Each row was made from one small tree. Brackets hold a mark, then the marks that hang from it, in the order of their numbers. Every link used is in the known rows. Write each row's tree.
Known rows:
{j_483 j_482 {j_865 j_720 j_810}}: [ 160   72  -81  -81 -321  -13  285  -51  -37 -564  159  602  274  307
  384   70  331 -224   27 -248  -82 -167  213 -439 -148  207 -146 -271
 -126  208 -232  491  330 -150   55  232 -268 -516 -459 -139   85 -186
 -395 -100 -536   90  118  249  586 -158 -125 -303 -200  561  125  137
 -124  183 -144]
{j_865 j_452 {j_720 j_483 j_843} j_810}: [  33   16  -47  -38 -369 -294   49  -17  -25 -506  109  150   10  453
  550  -33  246 -351  113 -338  141 -111 -219 -400 -214 -226  -95  -67
 -163  -85 -350  537  584  -17 -254  421 -200 -323 -750   50  -15 -649
  -47  -54 -375  441  180  105  717 -114   59 -219 -177  201  119  166
   46  376 -278]
{j_11 {j_719 {j_722 j_39}} {j_772 {j_551 j_482}}}: [   2  -91 -250  340  -75 -468   41 -151  396 -290 -104 -250  137  453
  263  236  499 -157   34   39 -270 -103  320 -206 -101  -12 -131 -100
  -55  223  219  274  -30   27  208  201 -211 -327 -178 -264  258 -128
 -258   52 -500  384  -13  168  414  -11  -10 -334  -23  376  142 -280
   22  180 -186]
{j_39 {j_551 {j_483 j_865} j_722}}: [ -20   31 -345  101 -147 -109  201  -91  188 -469 -104  165  404  489
  464  118  426 -208   80   26  -50 -302   90 -238 -141  137 -125 -205
   11  128   16  423  218  105  111   82 -220 -375 -464 -363  298 -161
 -202  -71 -483  332 -253  166  517   39 -104 -364 -117  406  -20  137
   47  -51 -145]
{j_452 {j_381 {j_79 j_810} {j_719 {j_722 j_772}}}}: [ -13  -80 -203  100 -239 -232  -81 -124  142 -653   -7  -10  245  361
  441  317  142 -515   17   14 -433  -62  110 -330  -53   75 -204 -303
  -57  -81 -122   87   42 -108  -23   55   43 -336   -6 -173  -33  -83
 -238 -142 -573  166  212  112  501 -276  -68 -364 -206  196  148   10
   14  613  -25]
{j_843 j_482 {j_720 {j_483 {j_865 {j_452 j_79} j_810}}}}: [ -36   35    6  -13 -323 -290  345  125    9 -427   -1  346   85  177
  562  338  518   46   49 -312  210  -81   34 -303 -381   95 -286 -198
 -100  232 -256  257  339   41 -197  368 -224 -235 -338 -202  152 -129
 -142   38 -604  234  257   70  677  135   90 -466  -58  592   -4  224
  -41  491  -94]
{j_874 {j_576 {j_865 {j_452 j_79 j_810} {j_720 j_483}}}}: [ -50   98  110  -87 -270 -170  124  -80  131 -428 -112  362  -75  399
  542   72  304 -164  131 -174 -150 -248 -201   11 -310 -221 -214 -267
 -201  -64  -60  349  353 -102  133  369  -54 -261 -344   14   31 -576
 -230  -88 -555  308   97 -167  464 -218 -267 -175 -138  144  146  180
  -56  165 -381]
{j_551 {j_722 j_11 {j_772 j_719}}}: [  37  -99 -312  169  -16 -351 -172 -140  341 -520  139  141  376  437
  458  271  275 -286  294  -80  -94 -161  231 -176  130  145 -135 -154
   10  254  -71  400   95  128  -84  205   30 -170  -74 -495  358  -60
 -473  -55 -356   41   13   69  403 -175  -44 -371 -238  303    8  -10
  239  103 -115]
{j_722 j_11 {j_39 j_551} j_719 j_772}: [-219 -265 -501  116   -1 -446 -117 -537  262 -653  309    9  306  359
  423  270  102 -104  279  141 -104 -190  275 -287  213   10 -251 -161
  235   53  206  235  -36  -48   62  495  167 -349  190 -795    9 -157
 -729 -152 -636 -136  -26  440  807 -351 -336 -357 -215  229 -237    2
   38  261 -107]
{j_39 j_551 {j_843 j_720}}: [ -99  119  -71  -54 -176 -338   97 -272  151 -373  -98 -155  340  286
  185  222  331 -161  169   98   44 -120  108 -280  -81  101 -179  -92
  -74  244  116  384  301  -49   77  491  -54 -405 -236 -274  -37 -170
  -41  230 -640   64 -154  218  650  285 -139 -562   98  295  -24  159
   19  173   91]
{j_874 {j_576 {j_865 j_452}}}: [  52  146  -55  -86 -109 -317   34  -36  145 -428  -92  189  246  346
  383  110  213 -216   43 -281 -200 -272  100   84 -155  -69 -264 -315
 -164   32  -42  237  141 -195  159  409  165 -150 -302 -200  171 -384
  -88   47 -543  114    4 -132  297 -234 -166 -296  -52   67  209   79
  190   22 -120]
{j_452 j_810 j_865 j_874}: [-188   89   58  -89 -370   27  -14 -194  -24 -431  -77  383  -83  183
  722  153  549 -156  231  -96 -393 -146  -41 -288 -423  166 -247 -338
 -350  160  -42  252   17 -409  234 -192  -63 -421  168 -160  169   -7
 -623 -224 -442  309  -24  -29  308   11 -180 -514  -38  334   49   62
 -322   49 -173]
{j_843 j_482 {j_720 {j_483 {j_865 {j_452 j_381} j_810}}}}: [  23   48 -103  103 -268 -245  234  153  -24 -528   -4  278  230  170
  537  390  556   25   24 -344  188 -107  159 -439 -356   99 -228 -264
 -229  205 -338  217  296  -31 -116  292 -218 -270 -390 -220  146 -130
 -141   40 -618  211  341   35  637  166  192 -447 -136  575   63  228
   -5  533 -146]
{j_772 {j_719 {j_305 j_381} {j_722 j_11 j_551}}}: [ 135  -80 -308  379 -127 -423   54 -189  413 -349  -60  153  493  175
  147  147  201 -230   67  -72 -216 -106  317 -338  -27   32  -50 -295
 -255  241  -97  290  -16   40 -116  399  139 -224  -29 -431  233 -349
 -294 -244 -496  -60  195  136  449 -316   -3 -390 -234  297   22   32
   62  229 -245]
{j_483 {j_865 j_452 j_810}}: [  38   93 -126 -120 -239 -136  253   13  -40 -504  101  355  252  349
  539   94  384 -153   29 -296  -95 -200  116 -226 -193  252 -166 -256
 -109   87 -183  355  301 -154   62  258  -84 -388 -461 -166  275 -258
 -176  -29 -448  204   11  202  578 -169  -22 -389 -145  407  128   64
  -49   56  -62]
{j_39 j_482 {j_551 {j_722 {j_719 {j_305 j_11}}}}}: [  23 -110 -360   84 -145  -45  171 -418  255 -327 -188   73  508  471
  332   34  160  -89   95  266 -123 -156  157 -377 -107  -61   -5 -147
   21  259   88  438  250    7   81  365   -8 -221 -326 -510   47 -315
 -307  -72 -470  264 -138  236  528 -172 -322 -394  -12  268  -12   21
  251  186  -62]
{j_305 {j_381 j_11 {j_79 j_452 j_576} j_719}}: [ 150    4  -54   56 -488 -324  -27 -208  280 -452 -124  -75    0  362
  410  143 -108 -597  -21 -212 -312  153   -3 -340 -113  411 -178 -284
  -46  118 -239  293  421  159  -78  165  310 -114 -123 -194 -101 -177
 -127  180 -566   55  282   13  526 -340 -233 -538  -89  115  193  312
  128  490  258]
{j_39 {j_551 j_482 j_483 {j_722 j_11 j_719}} j_843}: [-119 -129 -588  271 -118 -151   69 -244  454 -476   84   29  324  535
  298  337  304 -340  295  152   87 -257   23 -137    9   63  -40 -253
  120  345   73  459  322  264  110  340  -63 -360 -568 -457  199 -292
 -232  -69 -418  366 -338  223  860   21 -109 -329 -297  231 -252   76
  129  184  -57]
{j_305 j_11 {j_381 j_79 j_719}}: [ -39  233  -89  196 -474 -273   35  -83   32 -393 -383   17  296  355
  551  135 -179 -506 -137 -120 -173  -35  138 -435 -215  182 -219 -349
 -110  178 -194  378  204 -112   -8   91  144  -99 -189 -249  137 -380
 -327  266 -638   21  174  193  613 -378 -346 -534  -89  244  219  124
  172  374  165]
{j_551 j_482 {j_483 {j_865 j_810}} {j_722 j_719}}: [  58 -124 -690  378 -148  -43  269   60  366 -525  177  481  208  458
  544  163  411 -236   94 -133    3 -283  122  -90 -194  140  -22 -346
   37  337 -197  475  287  128   20   21 -241 -366 -631 -324  461  -58
 -322 -334 -373  466  -82  124  701 -267  131 -227 -427  538  -92   66
  115  128 -109]
{j_772 {j_551 j_482 j_483 j_722}}: [  88  -14 -360  379  -24 -221   58   97  451 -444  -89  156  239  578
  575  149  364 -337  131  -90   52 -187  152  -28 -171   51  -15 -363
   67  301 -112  535  221  260   22   39 -106 -104 -541 -147  444 -136
   27  -66 -364  390 -149  -91  391  -59  135 -292 -170  386   -5  -11
  234   -9 -126]
{j_719 {j_305 {j_11 j_772}}}: [  -9  113 -118   41 -272 -273   55 -160   98 -285 -218   79  342  481
  418   78  257 -173  -93   43 -240  -92  222 -193 -100   71 -165 -249
 -249  227   95  356  -12 -249   40  238   71 -225  -88 -422  419 -295
 -393  -28 -275   67  149  209  358 -326 -254 -341   62  236  209   39
  152   68 -164]
{j_865 {j_720 {j_483 j_482}} j_810}: [  62   27  -63   -6 -331 -124   97  -63   65 -470  146  399  119  370
  416   35  282 -377   50 -309  -14  -61   12 -430 -207  -87 -158 -176
 -176   69 -256  536  488  -94  -76  230 -147 -351 -565  -57  -32 -351
 -291  -42 -466  205  270  144  540 -104 -109 -215  -71  420  113  179
   47  324 -181]
{j_305 j_11 {j_381 {j_79 {j_452 j_810}} {j_719 j_722}}}: [  86  142 -123  162 -627 -182   14  -74  201 -333 -445  -54  206  320
  593  189  112 -421  -65  -86 -389   40   47 -389 -293  169 -163 -350
 -266  111 -230  403  237   22   56   78  110 -179 -115 -174  129 -347
 -312    2 -558  193  282   95  496 -256 -292 -497  -46  163  278  228
   60  417   55]
{j_11 {j_719 {j_305 j_381}} j_772}: [ -29  126  -34  124 -248 -443   98 -220   76 -255 -283  -77  222  446
  168  269  215 -108  -50  -15 -333  -80  269 -234 -203  219 -105  -72
 -306  236   93  250   27 -164  157  207   45 -308 -125 -425  203 -275
 -466  120 -469  174  107  217  472 -273 -160 -444   10  343  232 -116
  117  133 -274]
{j_772 j_551 {j_719 {j_305 j_381} {j_722 j_39}}}: [ 144   -8 -114  480   57 -413  141  -86  488 -260 -192  153  559  216
  230  232  274 -160  170    3 -152 -133  358 -346  -99  -18   46 -329
 -123  202  -77  440   56  110  -41  401   73 -219  -29 -179  130 -327
   -9 -230 -620  -76  284   20  178 -236   30 -441  -47  412  136  -55
  -10  129 -303]
{j_576 {j_720 j_483} {j_865 {j_452 j_79}}}: [ -58   45   33 -153 -199 -493  153  136  137 -530 -147   34  -57  246
  394  177  277 -191   57 -406 -199 -141   26    6 -226   95 -142 -124
 -180 -127  -72  511  230 -183   85  201   57   50 -159 -158  224 -532
 -105   -7 -534  161  108  -71  419 -204 -324 -333   38   84   16  295
   50  244 -187]
{j_11 {j_772 {j_551 j_483} j_719}}: [ -46  -44   72  322   14 -160   20 -146  370 -410 -167  -82  186  668
  437  205  268 -355  158  -26 -205    5  286 -120 -154  232  -54 -230
  149  225   65  619  199  168   85  246 -126 -377 -235  -37  259 -282
  -53   74 -455   33   60   11  413  -23   19 -433   -7  349  132  -76
   78  -14 -296]
{j_722 j_39 {j_551 j_482 {j_483 j_865}} {j_719 j_305}}: [-127 -220 -738  533  -15 -257  233 -263  442 -662  148  476  252  275
  380  175  192  -81    2   53  -17 -231  320 -194  -96  -14 -127 -366
  229  261   83  234  -66   43  -59  395   11 -373 -121 -651  258 -207
 -512 -546 -514  108    8  369  877 -486  -30 -151 -430  461 -175  123
 -143  258 -321]
{j_720 j_483 {j_843 j_482}}: [-163   39  -12   89 -122 -487  -35   37   27 -321   40  -60  169  230
  379  114  297 -313   91 -164   91 -160   35 -402 -393 -209 -382    2
 -108  175 -206  301  171  -98 -342  376    6  -73 -235 -293   21 -227
 -180   47 -488  276  221   32  395  106 -101 -268   24  123   71  251
  210  493 -237]
{j_576 {j_720 j_483 j_843}}: [-120   31  -60  -37 -119 -621  -40   13   83 -409  -35 -122  128  207
  264   11  286 -432   20 -187 -112 -180  116 -361 -150  -89 -224   84
 -128   15 -190  531  146 -269 -164  231    0  -60 -116 -280  108 -304
 -133  -19 -494  187  214   78  415  -16 -226 -247   33   -1   31  338
  143  351 -258]
{j_305 {j_11 {j_719 j_722}} j_381}: [  28  196 -230  159 -379 -416   68  -79   83 -149 -451 -212  360  336
  299   67  248  -81  -94 -106 -222  -72  297 -405 -234  209 -149 -238
 -527  210  -53  342   10 -169  106  185   87 -168 -229 -349  326 -378
 -451  156 -535  266  100  222  376 -269 -185 -510   36  308  225   17
  207  129  -81]
{j_11 {j_719 {j_722 {j_551 j_482}}} j_772}: [ -11  -90 -358  244 -240 -442   34 -223  290 -336  -78 -276   50  451
  159   83  411 -201  -89  -21 -342  -40  294 -162 -167   35 -189  -42
 -176  227  222  181  -63  -60  135  182 -218 -380 -208 -363  316 -140
 -445   31 -424  443 -113  243  569  -57  -28 -344 -130  319  138 -205
  121  230 -108]
{j_576 {j_720 {j_483 j_482 {j_865 {j_452 j_874} j_810}}}}: [  58  125   14 -172 -373 -209  283   15  -36 -573  -58  453  160  259
  391  312  502 -319  -24 -444 -199  -84  169 -459 -190  280 -178 -187
 -188   33 -320  531  248 -254  112   98 -169 -295 -285 -257   98 -301
 -231 -166 -527  110  273  166  411    7 -204 -375  -99  376   63  296
 -176  292 -258]
{j_772 {j_551 j_482} {j_719 j_305}}: [ 189    6  -60  425  112 -213  155   10  594 -385  -25  332  310  422
  293  203  226 -331  123  -33  -79 -131  348 -188 -137   43   44 -309
   73  388  -34  485  315   74  -57  351   26 -155 -153  -47  293 -207
  169 -137 -473   -6  135  -56  291 -139   29 -305  -59  493   44 -130
   95  -13 -129]
{j_381 j_11 {j_79 {j_452 j_810 j_865}} j_719}: [ -78 -175   39   72 -506   12  -13 -114  219 -550  -19   52 -107  272
  713  228  165 -751  112 -166 -411   55 -179 -327 -294  215 -207 -247
  108   20  -97  283  399   10   62 -105   59 -332   37  -68 -151  -23
 -313  -55 -496  226  156  -61  600  -80 -281 -529  -60  176  274  127
 -265  479  289]
{j_551 j_482 {j_722 j_39 j_772}}: [ -21    0 -608  268  -87 -464 -120  -67  345 -528  153  225  254  413
  563  215  328 -122  188  -48  -19 -216  235  -99   28  -27 -156 -235
   49  253  -48  298   19   47  -29  131  -41  -75 -123 -572  469   53
 -487 -202 -372  304 -128  136  418 -165  -48 -321 -284  425   -4   -3
  275  160  -34]
{j_576 j_720 {j_865 {j_452 j_381} j_810}}: [ 176    7 -166 -152 -187 -383   75  209  114 -660   26  137  147  226
  438  226  307 -133  115 -505 -287 -188  147  -21  -69  174   36 -374
 -330 -111 -190  476  233 -314  281   95  -25 -154 -286 -105  272 -489
 -180  -35 -537  105  134 -100  454 -265 -106 -414 -122  131   70  184
  109  250 -115]
{j_11 {j_719 j_305 {j_722 j_772}}}: [  40  -42 -274   75  -85 -439   67 -167  241 -344  -99    5  304  306
  146  253  353 -181  -14   24 -302 -233  252 -206   -6  -37 -162  -69
 -315   86  162  165  -70 -134  -36  351   31 -324  -86 -418  193  -99
 -354 -181 -391  219  105  148  336 -282  -36 -350   52  344  138 -152
   58  128 -102]
{j_483 {j_865 j_452 {j_720 j_843} j_810}}: [ 111   68 -101  -96 -342 -202  207    4 -110 -587  132  351  152  382
  520  -21  299 -188   97 -257   65 -234  -23 -381 -138   57  -77 -156
 -124   37 -292  482  425  -85 -115  394 -306 -478 -614  -30  132 -455
 -160  -84 -453  317   20  195  769 -182   51 -308 -286  336  112  116
 -109  198 -211]
{j_551 j_482 j_483 {j_722 j_11}}: [  50  -79 -595  307 -169 -232  -77   59  411 -464   58  231  233  473
  578  220  400 -372   86 -162    4 -270   79  -54  -13   50 -151 -355
  -58  334 -171  374  150  173  -11   23   22  -61 -529 -439  594  -71
 -261 -131 -220  465 -174   26  570  -98   98 -199 -300  287 -132   61
  259   93 -109]
{j_719 j_305 {j_722 {j_11 j_772} j_39 {j_551 j_482}}}: [  25 -212 -633  351 -184 -541  -30 -265  422 -437  161  118  327  232
  283  162  423 -149  -37   60 -243 -181  251 -191  128 -227 -186 -275
 -113  208  135   82 -261  -43   -7  333   -5 -237    4 -714  395 -182
 -490 -373 -312  187   45  289  591 -281  -48 -187 -298  233  -59  -41
  -17  354 -245]
{j_79 {j_452 {j_381 j_719} j_874} {j_576 j_720} j_810}: [ 287  -13  -25 -482 -452 -228 -243 -183  362 -682  -57  137 -150  370
  293  357  401 -155  195 -230 -601  192  154 -301   34  539  -44 -326
 -245  -55 -244  183  290  -85  135   39  285 -247  292 -140   68 -153
 -171 -173 -469  106  389  -63  330 -229 -110 -346   15  -80  -41  544
   17  429 -323]
{j_79 j_381 {j_576 {j_720 {j_483 j_482} j_843}} j_810}: [ 255  -49   86 -410  -54 -504   16 -177  280 -458  -21  -28   14  391
   -9   60  340 -118   -3 -194 -222   77  188 -453   -2  486 -201  -93
  -90  120 -429  378  301  -78 -140  367  207  -42  144 -310   52 -330
  -32 -218 -408   22  544   20  218 -329 -323 -121   71   70   43  789
  158  528 -526]
{j_483 {j_865 {j_452 j_79 j_381} {j_720 j_843} j_810}}: [  -6  -20  -42 -183 -343  -82  223  -29 -173 -635  129  468   46  392
  650   66  344  -75  232 -142   21 -128 -109 -330 -287  105  -45 -308
 -209    3 -242  418  305 -174  -78  223 -377 -517 -595   69   67 -492
 -361 -169 -438  496   75  250  832 -234   43 -280 -437  383   69   38
 -293  350 -362]
{j_39 {j_551 {j_483 j_865} j_722} {j_843 j_482 j_720}}: [ -36   95 -275  148 -199 -222  273   -8  198 -438 -177   83  485  324
  294  471  540  -16  221   65  274 -283   99 -293 -113  167 -116 -202
   25  384  -25  394  297  330   10  416 -365 -449 -472 -389  152  -93
  -72  113 -634  212 -226   77  720  414   61 -609  -68  497  -91  285
   36  266  -39]
{j_843 j_482 {j_720 {j_483 j_865}}}: [ -42  107  -83  174 -198 -392  185   95   51 -406  -63  172  236   92
  362  276  493  -41  -44 -217  166 -178  256 -426 -313   67 -363  -81
 -128  313 -202  233  182  -19 -196  340 -109 -162 -120 -367  180   76
 -152  123 -669   62  261   30  524  201   42 -424   41  513   21  290
   77  400  -54]
{j_483 j_482 {j_865 j_452 {j_720 j_843}}}: [ 133   94   77  -91 -341 -114  275  -94 -154 -623  -36  306  260  395
  385   94  258 -258    8 -223   43 -160  178 -497 -217  180 -188 -152
  -64  180 -300  466  262  -62  -95  469 -249 -429 -529 -140   46 -384
 -221 -136 -480  240   -1  265  626  -96  -97 -288 -292  356  193  148
 -144  261 -316]
{j_720 {j_483 j_482 {j_865 j_452 j_810}} j_843}: [ -25   47   74 -100 -248 -193  306  -38 -103 -515   93  233  261  339
  475  140  376 -346   -9 -300   16  -90   20 -548 -412   37 -275  -77
  -94  119 -375  463  350 -154 -190  357 -209 -324 -587 -236  -75 -452
 -128 -205 -418  303  242  254  469   14 -144 -209 -205  369  206  298
 -153  425 -391]

Which tree is each row?
[ 118   60   85 -111 -537 -120  102 -132 -110 -563   38  397  -11  446
  571  181  342 -399  140 -423   45   29 -222 -539 -294 -104 -162 -193
 -261   -8 -423  531  477  -91 -179  299 -265 -413 -696   -5 -187 -579
 -208 -200 -382  424  255  147  559   -2   23 -264 -246  284  123  158
 -160  466 -385]
{j_865 {j_452 j_874} {j_720 {j_483 j_482} j_843} j_810}
[ 114  -41  -99  415  -46 -267   72  -77  487 -307  -71 -105  190  544
  281  128  400 -328   88    3 -269  -29  371 -154 -153   85  -26 -202
   -2  314   50  508  149   96   82  240 -224 -303 -179  -22  375 -151
   33  -17 -453  181   39   -2  299   34   43 -405  -85  406  140 -216
  139   67 -112]
{j_11 {j_772 {j_551 j_482} {j_719 j_722}}}
[-113  116 -122  -15 -130 -440  125   55   66 -469  -62  149  193  187
  257   70  399 -302  -63 -206 -169 -245  277 -358 -125  161 -211    7
 -118   33 -126  498  145 -258   24  128  -32 -141  -69 -317  260 -172
 -193    9 -574   48  189  123  448  -64 -263 -295   35  240   22  327
   18  158 -161]
{j_576 {j_720 {j_483 j_865}}}
[  86   30 -262  462   18 -193   85  -56  587 -548 -184  270  310  691
  532  296  125 -236   99   43  -41  -83  399 -178   20  137   85 -450
   93  309    4  631  225  198  -97  425  -53 -180 -138 -258  455 -372
  -22 -275 -375  -92  124    0  419 -306  -16 -405 -111  596   10   -8
  126  -61 -180]
{j_722 {j_772 {j_551 j_482 j_483} {j_719 {j_305 j_11}}}}
[ -16   96   43  133 -291 -258  282   87   20 -424 -127  158  148  171
  527  337  585    9  -33 -244  135 -193  130 -406 -391  101 -325 -124
 -136  280 -271  231  298   47  -87  398 -158 -250 -177 -273  201  -57
 -136   18 -631  169  211  -16  567  245   38 -451  -28  500   64  306
  -19  409 -186]
{j_843 j_482 {j_720 {j_483 {j_865 {j_452 j_810}}}}}
[  -3 -169 -534  318  -85 -466  -15 -232  272 -397   92  264  513  180
  377  283  214 -110  225   -9  -28 -245  170 -230   27  -13 -113 -253
  -82  267 -113  229  -82   28  -20  214  267 -135  -83 -740  204 -165
 -681 -233 -464   97  141  241  547 -517 -107 -260 -331  178  -52   55
  151  324 -296]
{j_551 {j_722 j_11 j_39 {j_719 {j_305 j_381}}}}
[ 102   -4 -499  304 -345 -373  119 -160  333 -319 -168   21  314  439
  308  -31  352 -146 -195   81 -256  -68  292 -184  -87 -114  -91 -321
 -292  263  125  269 -145 -120  -12  266 -125 -236 -139 -491  542 -320
 -356 -282 -257  249   39  227  447 -313 -118 -299 -162  313  130  -11
  152  207 -113]
{j_719 {j_305 {j_11 j_772}} {j_722 {j_551 j_482}}}
[  16   52 -223   57 -258 -308   29  -79  166 -194 -284 -182  305  346
  315   43  381 -195  -85  -70 -228 -122  233 -319 -144   73 -242 -159
 -382  174  100  290   10 -200   66  206   31 -242 -232 -286  337 -240
 -397  112 -409  327   68  215  340 -172 -160 -359  129  237  202  -51
  146   97  -27]
{j_305 {j_11 {j_719 j_722}}}
[  85   75 -127 -118 -124 -207   33   12  115 -502   42  338  257  342
  498  172  283 -162  128 -325 -233 -224   33   46 -188  -82 -154 -478
 -291  -26 -124  233  198 -289  230  258   48 -268 -441 -104  103 -455
 -185  -32 -528  199  140 -130  352 -268  -67 -283 -190  154  210   45
  109  156 -191]
{j_874 {j_576 {j_865 {j_452 j_381} j_810}}}
[  33   82  235  -42 -527  -49   94 -221 -111 -524 -137  255  -79  447
  609  196  421 -371  122 -245  -55  -35 -218 -555 -405  -68 -234 -139
 -269   48 -355  483  370  -87  -74  296 -217 -422 -437  -34 -157 -503
 -315 -265 -398  455  168   91  477   91 -117 -239 -244  195  145  218
 -256  422 -552]
{j_865 {j_452 j_810 j_874} {j_720 {j_483 j_482} j_843}}
[ -19  -38   15   15 -417   26   20 -200  -69 -473  -89  115   39  437
  752  278  515 -323  179 -212 -313   17 -114 -290 -340  303 -185 -461
 -379   11 -145  226   97 -245  261  -46   56 -418 -162 -138   80 -167
 -472 -164 -374  409   57   42  361  -11  -53 -493 -287  163  180  -38
 -243  267 -205]
{j_865 {j_452 {j_381 j_11} j_810 j_874}}
[ -12   88   22  -80 -264  -60  337  -24  -44 -507   52  378  269  362
  478  197  415 -295  -58 -356  -57  -80  124 -447 -364  183 -260 -182
 -101  110 -289  423  371 -122   -9  262 -109 -321 -551 -222   58 -344
 -172 -119 -451  201  224  239  450  -37 -160 -271 -118  499  195  227
 -113  266 -239]
{j_720 {j_483 j_482 {j_865 j_452 j_810}}}
[ 268  -63  -22 -390 -224 -525 -179    9  339 -565   43  -55   -5  323
  224  206  420   65  218 -171 -342   91  220 -253    5  405  -87 -218
 -188  139 -348  231  250  -16 -117  351  228  -84  197 -215  141 -218
  -82 -150 -465  129  389  -76  305 -123  -46 -270   49  -93  -54  654
  306  583 -459]
{j_79 {j_452 j_381} {j_576 {j_720 {j_843 j_482}}} j_810}
[-139   10  139 -193 -379   75   64 -222  -89 -469 -141  349 -102  409
  815  323  524  -98  278  -89 -321   19 -164 -120 -480  248 -229 -479
 -357   49  -69  207   21 -298  228  -55    0 -407 -140  -26  126 -232
 -576 -210 -375  527   25  122  432  -64  -91 -403 -267  223   52  -70
 -312  244 -394]
{j_865 {j_452 j_79 j_381 j_810 j_874}}
[ 135  -43   -5  309  121 -225   31   -2  451 -358  -61  100  397  454
  398  143  313 -338  293  -78  -30  -88  244 -175 -152  120   -6 -185
  105  303  -70  564  270  207  -19  150  -66 -201 -247  -31  220 -154
  -28   71 -499   87   49  -83  190  -25   49 -384  -62  350  147  -85
  191   -3 -160]
{j_772 {j_551 j_722} j_719}
[-182  164  -27 -134 -288  -98  -81 -220   -5 -403 -106  526   86  219
  539  137  414 -239  192 -116 -295 -171   58 -208 -275    4 -308 -382
 -277  130  -24  159  -79 -424  145  -28   -1 -348   22 -207   96  -52
 -463 -110 -506  238   32  -55  278  -72 -123 -461  -50  271  102  -19
 -168   13 -102]
{j_452 j_865 {j_874 j_576}}
[  96  105  -27 -169 -110 -590   26   54  135 -486 -112   44  215  249
  261   94  195 -282   55 -306 -204 -324  114    2  -28 -128 -175 -183
 -143  -24 -157  399  104 -275   87  454   25  -98 -193 -224  134 -502
  -20  -31 -589   96   61 -167  347 -195 -224 -296  -92 -120  147  244
  194  194 -247]
{j_874 {j_576 {j_720 j_843} {j_865 j_452}}}
[  43  148   74   16 -378 -155  270 -138  -57 -535 -201  301  192  240
  454  363  534 -185  -87 -319    6   10  176 -512 -345  254 -345 -163
 -222  226 -278  334  169 -123  -43  235 -116 -288 -277 -327   29  -79
 -162  -92 -549  147  243  182  421  173   -1 -397  -97  534  119  240
 -234  312 -220]
{j_843 {j_720 {j_483 j_482 {j_865 {j_452 j_874}}}}}
[ 133  103   72 -183 -455 -214   78  -42   37 -609  -95  327 -142  424
  535  191  289  -11  220 -342 -242  -35 -150  -20 -192  223 -107 -344
 -269  -85 -101  326  280  -87  110  199   42 -226 -158  -18  114 -471
 -234 -106 -522  233  -41  -35  473 -294 -107 -362 -115  164    1  120
 -102  184 -270]
{j_576 {j_865 {j_452 {j_79 j_810} j_874} j_720}}
[-157   95 -172   28 -152 -158  216 -338  129 -387 -201  -47  455  303
  207  238  465  -58  175  228  110 -160   53 -553 -184   46  -91   96
    3  297  -10  513  450  158   34  449 -284 -306 -494 -410 -185 -219
   36  185 -622  294 -177  185  657  481 -171 -506   21  437  -23  309
  -50  311  -56]
{j_39 j_482 {j_551 j_722} {j_843 {j_720 {j_483 j_865}}}}
[ 101   59 -105   38 -181 -441  -58   16   81 -544   44   32   82  244
  342  -61  132 -217  133 -230  -88 -256   23 -165 -148 -120 -146 -115
 -254   37  -80  473  223 -174  -69  314  -54 -175 -260 -130   89 -398
 -223   20 -528  156    5  -61  469 -235 -136 -248  -90   74   85  187
  100  187 -153]
{j_576 {j_865 {j_720 j_843}}}
[ -70   82 -108  195 -387 -436   25 -197  -33 -273 -132 -233  205  473
  398   40  148 -319   12 -147 -259   53  178 -263 -219  367 -145 -231
 -243  154  -91  398   73 -114  129   98  113 -217 -108 -396  192 -175
 -431  170 -512   96   32  148  448 -193 -216 -629 -142  229  245   34
  182  209   11]
{j_305 {j_381 {j_11 j_772}}}
[-154   40 -310   76  -57 -379  -98 -112  183 -337   37   79  432  256
  379  230  404 -195  315    1   18 -212   51 -150  -55    6 -202 -145
  -30  229   16  341   56   17   25  213   57 -235 -275 -404  170 -112
 -415   42 -405  275 -102  178  393   -4  -98 -353  -93  144  101  110
  106  205 -127]
{j_551 {j_722 {j_39 j_843}}}
